The rows lie along a hidden order. The number after each row says roughly how far along it the row is, from 0 to 30. A new part has a new order.
[ 25  15  31 -13  12  -3  -6   5  -1  -2 -28  -4   8   7 -31  20  20]
25
[-13   4 -14 -32  11  12  13  -8  19 -12 -11  -7  -2   6  -9  66   1]
3
[ -2  10  29  18  39  -6  11   3  42  -2 -18 -17  31   0 -32  91  10]
14
[-38  32 -13   6  18  -9  18   6  12 -15  -9  -1  13  -9 -27  84  -9]
29
[  6  -1   7 -38  11   8   2   5   6 -11 -16 -17   0  14   0  11   9]
13
[  3  10  -6 -58  -1  13   6  -9   8  -6 -19 -12  -6  13   0  31   9]
0
[  7  11 -15 -81 -12  10   2  -3 -10 -15  -7 -13 -14  18  12   5   6]
2
[ 17   2  10 -42   9   5   2   5   0 -12  -9  -9   1  14  -5  23   7]
15
[-13   6 -15 -37  12  11  12   2  -2 -15  -5   0  -4   7  -8  56  -1]
19
[ -9   7  10  -2  29   4   9  12  10 -13 -12 -19  14   5  -4  10   2]
23
[ 11  -3   7 -37  15  10   4   2  10 -11 -13 -13   0  14  -4  36   8]
9
[-32   6  -7   4  36  12  15   9  23 -12 -15 -30  11   5   5   6   0]
12
[  2   0   3 -18  20  13   6  -2  12 -10 -22  -3  -3   6 -19  36  11]
17
[ -7  25  -3 -19   3  -7   6   9  -5 -12 -12  -1   8   0 -23  61   1]
29
[  1  -1  12 -14  22  13   4   0  22  -7 -21 -25   7  12  -2   5  12]
5
[ -2  16   6 -23  13  -5   6   6   1 -12 -13  -3   5   5 -20  49   3]
25
[ 18   4   6 -54   0  13   0  -1   5  -9 -18 -22  -4  19   6  -5  13]
1
[ -2  12  -3 -30  11   5   9  -7  22  -9 -12  -6   3   5 -16  97   5]
5
[ 11   0   0 -50   1  14   1   7  -6 -17  -5 -18  -4  19   9  -1   4]
12
[ 30  11  13 -58  -7   8  -7  -8   5   4 -27 -21  -3  17  -6  -9  20]
1
[-14  -5 -10 -25  20  18  12  -2   8 -17  -7   8  -6   4 -20  84   2]
17
[ -2   1   0 -30  14  13   7   0  12 -11 -12 -21   0  15   8  21   8]
2
[  4  -2  15 -22  28  11   4   3  16  -7 -19 -13   6   9 -13  16  11]
14
[  2   1   9 -13  20  10   5   1   8 -15 -22   3   2   4 -22  46  11]
21
[-26  15 -15 -13  17   3  17  -1  10 -16  -8   8   2  -2 -22  88  -4]
23
[ -3  -1  -2 -25  22  13   5   3   8 -11 -18 -10   0   8  -9  29   7]
14
[  4  -5  -1 -39  13  16   7   0   6 -13  -9  -5  -4  11  -7  48   6]
9
[-13  19  -1   8  23  -2  11   8   5 -14 -16  -4  10  -4 -25  51  -2]
30
[ 68  18  43 -70 -20  -8 -22   3 -18   2 -27 -15   1  24 -15 -22  27]
14
[ 12  11   2 -55  -3   1   3   5  -2 -15  -3  -5   3  13  -9  54   3]
15
[  1   0  -5 -42   7  10  14  -3  21 -14   4  -4   6  10  -6 109  -1]
3
[ -3   4 -13 -53   6  13   9  -3   6 -13 -10 -17  -4  15  10  18   7]
1

Next part:
[  4 -28  55  35  32 -12  38  28   8 -39 -44  76   7 -10  23 -11   7  -2
 -10  31 -19 -17 -41 -69  17  38  -5 -24 -26  14 -28  12  -6   0 -37  11
   1  -4   9 -20  14 -12  10  47  11 -29 -46   6 -15 -10  35  15  -6 -20
  -1 -58]
13
[ 25  17  30  17  22  29  38 -23 -61 -27   0 -54 -11  90 -57  16 -17  13
 -11 -38  -7 -57 -16 -36  79 127 -39   5 -70   2   1   4  -1   4  85  13
   4   7  21 -87  18 -55  -7 -52  23  -2 -65 -13 -36   2  36  -1  -4   6
 -64 -87]
0
[   7  -18   27  -18    5    6   45    9  -29  -15   -7   10   -7    8
   42  -39   -1  -27  -38   -9  -15  -11   26 -119   16   32    4    2
  -30   39  -37  -11    4    1  -26   -1   12    4   34  -19   -7  -50
    0   25   -9   12   28   -5  -23    0   31   32   -7  -12   21  -63]
10
[ -9 -16  46  -6  40  44  27   2 -77 -26 -11  -1  -3 -27   0  11  -3 -22
  -7   5 -15   2  25 -80   6  29  26 -12 -49  46 -24 -33  -7   7 -90  -1
  37   7  28 -17  28 -45  -3  25 -11  11  16 -17  -8  -7 -27  47  12 -25
  11 -13]
7
[ -8 -26  63  21  28  54  23  13 -50 -49 -27  47  -4 -40  14   2  17 -13
  -4   1 -15  10  13 -99   8  10  21 -18 -13  20 -17 -20  -9   3 -84  -4
  13   2  28 -19  34 -67  -3  39  -3   1  10 -19  -7 -20  14  33   3 -18
 -15 -19]
10
[ 11 -11  26   5  48  35  27  -3 -87 -48 -25 -25  -3  15   1  20  -5  -2
  -9 -15  -7 -13   4  -7  28  83  11  -6 -62  26  -2 -15  -8   3 -24  13
  21   8  13 -59  13 -68 -12  16   4   8  23 -23 -17 -22  33  32  18  -3
 -37 -39]
1
[  4 -21  35  32  39  13  19  25   2 -35 -40  64   3 -14   8  16   1   9
   8  20  -3  -4 -36  12 -15  19   1 -22 -18  -6   1   9 -11  -3 -22   9
  -6  -7   0 -14  11 -17  -4  24   8 -22 -43  -5  -2 -15  37  12   1 -12
 -18  -4]
13
[  -6    8   37   59   16   47   33    8   -4    6   -9   13   -3   32
  -92    3   -9    8   24   -6  -10  -46  -12 -117   46   95   -4   -8
    8   25  -13   16   -1   13   83   -4   -5    7   20  -68   40  -69
    3  -32   10   22  -59   -4  -32    7   16   24  -43   -8  -31 -116]
16
[   4  -26   39   -4   20   19   36    5  -65  -34  -14    2   -6  -24
   49  -19    4  -21  -30  -11  -17    0   31 -114   -1   21   10   -5
  -37   32  -30  -18    1    0  -72    0   25    5   31  -23    2  -51
   -2   49  -12   -3   37  -15  -17  -11   21   37   10  -18    4  -35]
4
[  6 -28  32  32  31 -18  36  31  -7 -40 -45  76   9 -15  60 -24   1   0
  -8  18 -11  -1 -25 -43   8  38   5 -18  -8   7 -23  12  -3   1 -21  16
   1  -2  -9 -16  -8 -25   5  81   3 -11  18   3  -8 -19  76  22  -8 -10
 -10 -70]
10
[-26   6  19  -8  19  25   1 -15 -16  12  21 -24   2   9 -26  19  -6  -9
  15   6  -3  10  16 -41 -16 -13  18 -12  22  31  11 -16   1  10 -24  -3
  15   8  22   8   9 -39  -5 -12 -12  35  45   0   5   4 -58  35 -10   8
  48 -27]
24
[-18  -4  16   4  19  57  -2   7  -3  -2   7  32  -6 -10 -18  11  -1 -12
  13   8   3  14  16 -18 -36  -9  20  -7  31  20   5 -17 -11   2 -50  -9
   0   0  23   1  20 -60 -16 -28  -8  32  19 -13   3  -6 -16  28 -13  -2
  15  -7]
25
[-16  16 -15  27   5  30  -1   7  29  45  15   6   1  37 -94  12 -23   7
  42  11  10 -26   0 -17 -11  40   9   5  49  21   4  19  -2  13  97  -4
 -10   4   2 -28  16 -26  -4 -58  -2  70 -24   9  -7  19 -26  20 -42   4
  11 -74]
30
